Below are the code and all the weights of a small trained network. Each question names an input and a class and asks about switching units off, where a switched-off unit gives its printed mean instead of its output.

import numpy as np


def w(rows, s, z=0):
    codes = np.array(rows[::2]) - 128.0
    scale = np.full(codes.shape[1], s)
    scale[-1] = z or s
    return codes * scale


def f(y):
    return y / 2 * (1 + np.tanh(0.7978845608 * (y + 0.044715 * y**3)))


def log_softmax(a):
    a = a - a.max(-1, keepdims=True)
    return a - np.log(np.exp(a).sum(-1, keepdims=True))


def net(x, mask):
    res = np.array(x, float).reshape(1, 7) / 4 @ E
    y = f(res @ A[0][:, :-1].T + A[0][:, -1])
    res = res + np.where(mask, y, B[0][:, -1]) @ B[0][:, :-1]
    return log_softmax(res[-1] @ U[:, :-1].T + U[:, -1])


A, B = {}, {}
E = w([
[190,59,170,149,120,142,190,87,98,194,215],'x0',
[40,114,86,206,221,58,28,61,229,96,15],'x1',
[39,85,245,142,207,43,121,67,122,137,154],'x2',
[246,221,3,64,118,110,208,40,199,41,21],'x3',
[255,204,64,247,71,153,98,29,167,18,120],'x4',
[129,45,59,183,97,69,103,238,138,243,197],'x5',
[240,202,34,178,75,123,57,147,98,239,126],'x6',
],0.0078)
A[0] = w([
[191,152,171,124,108,221,233,122,43,82,194,146],'N1',
[179,157,128,163,81,108,140,124,93,196,135,42],'N2',
[171,114,128,173,55,174,138,198,145,151,150,253],'N3',
[162,105,129,81,52,148,231,129,114,94,196,179],'N4',
[76,109,208,31,177,30,178,64,147,94,89,183],'N5',
[127,94,192,204,128,142,84,47,75,164,188,110],'N6',
[254,147,33,164,161,97,171,113,182,152,105,121],'N7',
],0.0089,0.0055)
B[0] = w([
[125,103,149,97,126,170,154,176,93,199,90,241],'N1',
[123,158,101,150,131,130,72,102,125,138,159,168],'N2',
[135,93,135,151,156,159,100,134,106,139,174,210],'N3',
[116,136,185,124,113,186,105,118,129,166,124,224],'N4',
[101,75,179,181,149,139,94,115,99,163,116,254],'N5',
[120,60,136,253,191,73,86,170,213,156,119,189],'N6',
[177,164,111,146,63,188,152,133,100,156,92,219],'N7',
],0.013,0.018)
U = w([
[105,118,162,96,96,185,154,163,76,180,93,115],'0',
[192,138,106,157,98,129,177,148,113,156,155,30],'1',
[202,213,71,135,63,119,134,79,113,101,59,64],'2',
[158,134,219,14,69,81,229,166,62,55,248,4],'3',
[144,147,141,164,163,150,128,25,186,22,43,184],'4',
[75,247,229,53,69,92,239,206,233,67,175,20],'5',
[44,24,198,144,210,94,104,163,134,161,192,217],'6',
],0.011)

Each question gives the input, the list of numbers given to net, and the class t.
The units are the neurons (one row each of A and B). Each row of codes is followed by its name. A weight is (code - 128) times the scale printed after its matrix; where a second scale follows, it is the last column's (A, B and U).
mask holds one flag per neuron, in row order. A switched-off neuron (its flag False) gives its mean, the last column of its row in B, instead of its output. The means were averaged over made-up inputs and are rounded, as every weight is.
A unit's drop is (log p(t) with every unit on - log p(t) with that unit switched off) / (log p(t) with every unit on - log p(t) with every unit switched off).
most important unit: the unit with the biggest drop
k most important neurons: the k neurons with the biggest drops, biggest first
drop when u is switched off: that unit's drop, to one decimal
input [-1,1,7,7,1,-6,-4], class 6: most important unit : N5
input [-3,-4,-8,-5,-7,4,4], class 6: 3 most important neurons : [N7 N3 N1]
input [-4,2,-2,-4,5,-7,-6], class 4: 2 most important neurons : [N1 N3]
input [-2,-1,-4,2,-8,1,1], class 6: 2 most important neurons : [N7 N1]
input [-7,1,-4,-3,-5,1,7], class 6: 2 most important neurons : [N7 N1]
input [5,6,7,0,8,7,6], class 1: 3 most important neurons : [N7 N5 N6]
input [-2,2,-1,3,-2,-7,-4], class 6: 2 most important neurons : [N5 N7]
input [-3,3,4,5,-8,4,7], class 0: 2 most important neurons : [N6 N3]
input [-4,6,-2,3,8,-3,-3], class 2: 2 most important neurons : [N7 N6]
input [-3,8,1,-2,2,-7,1], class 4: 4 most important neurons : [N1 N3 N6 N4]
input [8,-1,6,6,3,8,3], class 1: drop when N7 is switched off : 0.3
input [-7,3,-5,3,-4,-8,-7], class 6: drop when N5 is switched off : 3.6
input [-7,8,0,6,4,-8,4], class 2: drop when N7 is switched off : 0.8
input [5,8,-6,7,3,1,-2], class 2: drop when N7 is switched off : 0.1
input [-8,-5,0,4,8,-3,-5], class 0: most important unit : N1
